Below are the code and all the weights of a small trained network. Each question names an input and a target symbol and asks about switching units off, where a switched-off unit gives its printed mean instead of its output.

import numpy as np


def w(rows, s, z=0):
    codes = np.array(rows[::2]) - 128.0
    scale = np.full(codes.shape[1], s)
    scale[-1] = z or s
    return codes * scale


def f(y):
    return y / 2 * (1 + np.tanh(0.7978845608 * (y + 0.044715 * y**3)))


def softmax(a):
    e = np.exp(a - a.max(-1, keepdims=True))
    return e / e.sum(-1, keepdims=True)


def log_softmax(a):
    a = a - a.max(-1, keepdims=True)
    return a - np.log(np.exp(a).sum(-1, keepdims=True))


def net(x, mask):
    ids = ['αεθμξφψω'.index(c) for c in x.split()]
    T = len(ids)
    res = E[ids] + P[:T]
    q, k, v = (res @ M[0].T for M in (Q, K, V))
    z = softmax(np.where(np.tri(T) > 0, q @ k.T / 4**0.5, -1e9)) @ v
    res = res + np.where(mask[0], z, O[0][:, -1]) @ O[0][:, :-1]
    y = f(res @ A[0][:, :-1].T + A[0][:, -1])
    res = res + np.where(mask[1:17], y, B[0][:, -1]) @ B[0][:, :-1]
    return log_softmax(res[-1] @ U[:, :-1].T + U[:, -1])


Q, K, V, O, A, B = {}, {}, {}, {}, {}, {}
E = w([
[157,88,146,152],'α',
[140,61,106,192],'ε',
[120,23,76,139],'θ',
[168,198,181,194],'μ',
[117,88,68,142],'ξ',
[139,176,144,3],'φ',
[142,120,133,74],'ψ',
[145,204,104,209],'ω',
],0.016)
P = w([
[106,133,112,149],'0',
[179,10,183,106],'1',
[169,145,70,18],'2',
[71,140,144,141],'3',
[212,15,154,135],'4',
[204,145,73,26],'5',
[35,149,169,127],'6',
[230,11,140,150],'7',
[224,156,70,32],'8',
[2,167,197,112],'9',
[250,8,126,168],'10',
[243,162,63,39],'11',
[3,164,193,104],'12',
],0.014)
Q[0] = w([
[127,158,133,133],'head 0',
[225,53,190,86],'head 0',
[250,44,167,117],'head 0',
[25,210,72,109],'head 0',
],0.011)
K[0] = w([
[142,132,126,124],'head 0',
[22,133,162,123],'head 0',
[6,138,190,151],'head 0',
[207,142,99,141],'head 0',
],0.016)
V[0] = w([
[187,253,41,120],'head 0',
[118,149,121,97],'head 0',
[168,125,222,124],'head 0',
[208,149,207,254],'head 0',
],0.0084)
O[0] = w([
[201,213,45,168,219],'head 0',
[128,148,88,89,128],'head 0',
[162,167,245,71,172],'head 0',
[147,44,193,122,253],'head 0',
],0.012,0.0059)
A[0] = w([
[153,190,103,109,140],'neuron 0',
[122,202,166,204,89],'neuron 1',
[171,136,104,69,55],'neuron 2',
[157,72,129,141,2],'neuron 3',
[41,101,190,140,143],'neuron 4',
[118,170,89,163,109],'neuron 5',
[152,116,124,198,225],'neuron 6',
[74,151,82,128,123],'neuron 7',
[194,139,127,120,141],'neuron 8',
[127,157,109,133,69],'neuron 9',
[44,159,116,175,214],'neuron 10',
[165,124,133,156,154],'neuron 11',
[161,109,112,73,110],'neuron 12',
[102,92,173,180,196],'neuron 13',
[116,170,102,7,217],'neuron 14',
[85,126,121,205,58],'neuron 15',
],0.015,0.0052)
B[0] = w([
[84,111,104,78,222],'neuron 0',
[123,154,94,186,237],'neuron 1',
[75,235,112,91,171],'neuron 2',
[201,148,190,126,184],'neuron 3',
[200,238,48,104,153],'neuron 4',
[117,80,224,92,188],'neuron 5',
[100,147,96,98,242],'neuron 6',
[201,166,149,182,149],'neuron 7',
[108,28,97,128,250],'neuron 8',
[118,110,146,136,149],'neuron 9',
[194,72,125,49,168],'neuron 10',
[116,106,90,126,214],'neuron 11',
[58,181,72,178,174],'neuron 12',
[28,218,150,113,210],'neuron 13',
[175,110,147,213,194],'neuron 14',
[2,33,158,136,147],'neuron 15',
],0.0085,0.012)
U = w([
[148,166,152,58,54],'α',
[66,120,149,83,31],'ε',
[178,115,62,37,156],'θ',
[136,140,142,227,138],'μ',
[191,58,195,69,254],'ξ',
[216,160,140,126,108],'φ',
[254,78,110,200,69],'ψ',
[81,64,131,158,40],'ω',
],0.0083,0.0036)

Each question gives the input, a string of symbols that net reads in full, and the target symbol t.
The units are the heads (4 rows each of Q, K, V and O) and the neurons (one row each of A and B). Each row of codes is followed by its name. A weight is (code - 128) times the scale printed after its matrix; where a second scale follows, it is the last column's (O, A, B and U).
mask holds one flag per unit, heads first, then neurons. A switched-off unit (its flag False) gives its mean, the last column of its rows in O or B, instead of its output. The means were averaged over made-up inputs and are rounded, as every weight is.
A unit's drop is (log p(t) with every unit on - log p(t) with that unit switched off) / (log p(t) with every unit on - log p(t) with every unit switched off).
The circuit of an input: a set's keep is (log p(t) with only the set's units on - log p(t) with every unit switched off) / (log p(t) with every unit on - log p(t) with every unit switched off). Starting from the 12 units with the biggest drops (on a tie, the unit counted first), units are removed one at a time, each time the one whose removal leaves the highest keep (on an exact tie, the one counted first), for as long as the keep stays at least 0.8.
circuit, biggest first: the units of the circuit, biggest drop first
most important unit: the unit with the biggest drop
top k neurons: the k neurons with the biggest drops, biggest first
drop of u: that unit's drop, to one decimal
input ε φ ξ, target μ: circuit, biggest first : [neuron 14; head 0; neuron 12]
input α μ α μ μ ω φ ξ, target θ: most important unit : head 0
input μ φ μ μ ξ μ θ μ, target ε: circuit, biggest first : [head 0; neuron 13]
input ω μ μ φ μ μ ε α, target α: top 2 neurons : [neuron 13; neuron 4]
input θ μ μ ω μ φ α φ θ φ, target ψ: circuit, biggest first : [neuron 14; head 0; neuron 10]
input φ μ μ α φ μ ε θ, target α: circuit, biggest first : [head 0; neuron 13; neuron 4; neuron 3]
input ξ α θ ε, target ε: circuit, biggest first : [neuron 13; head 0]
input ω φ ω μ μ φ ε ω μ ε ξ, target α: circuit, biggest first : [head 0; neuron 13; neuron 4; neuron 8]
input ξ μ θ, target ψ: circuit, biggest first : [neuron 13; neuron 14]
input μ μ ω θ ω, target ε: top 2 neurons : [neuron 13; neuron 15]
input α ψ θ μ ω ψ ψ φ α μ θ, target ξ: top 2 neurons : [neuron 3; neuron 1]
input ω ξ ω μ ε ε, target ξ: top 4 neurons : [neuron 1; neuron 3; neuron 4; neuron 14]
input ω θ ε μ ω μ μ μ ε φ, target φ: top 2 neurons : [neuron 14; neuron 8]
input θ μ μ μ ξ φ φ θ, target θ: circuit, biggest first : [head 0]
input θ α μ μ μ, target ξ: top 2 neurons : [neuron 3; neuron 1]
input α μ ω ω ω ω ω φ μ ε ε, target α: circuit, biggest first : [head 0; neuron 13; neuron 4; neuron 3]
input μ ω α ω μ α θ, target θ: drop of neuron 14 : 0.2
input α α ε μ φ φ φ, target φ: drop of neuron 11 : 0.0
input ε φ μ μ μ ε ε μ θ ψ, target ψ: drop of neuron 13 : 0.2
input μ μ θ ε μ α α, target α: most important unit : neuron 4
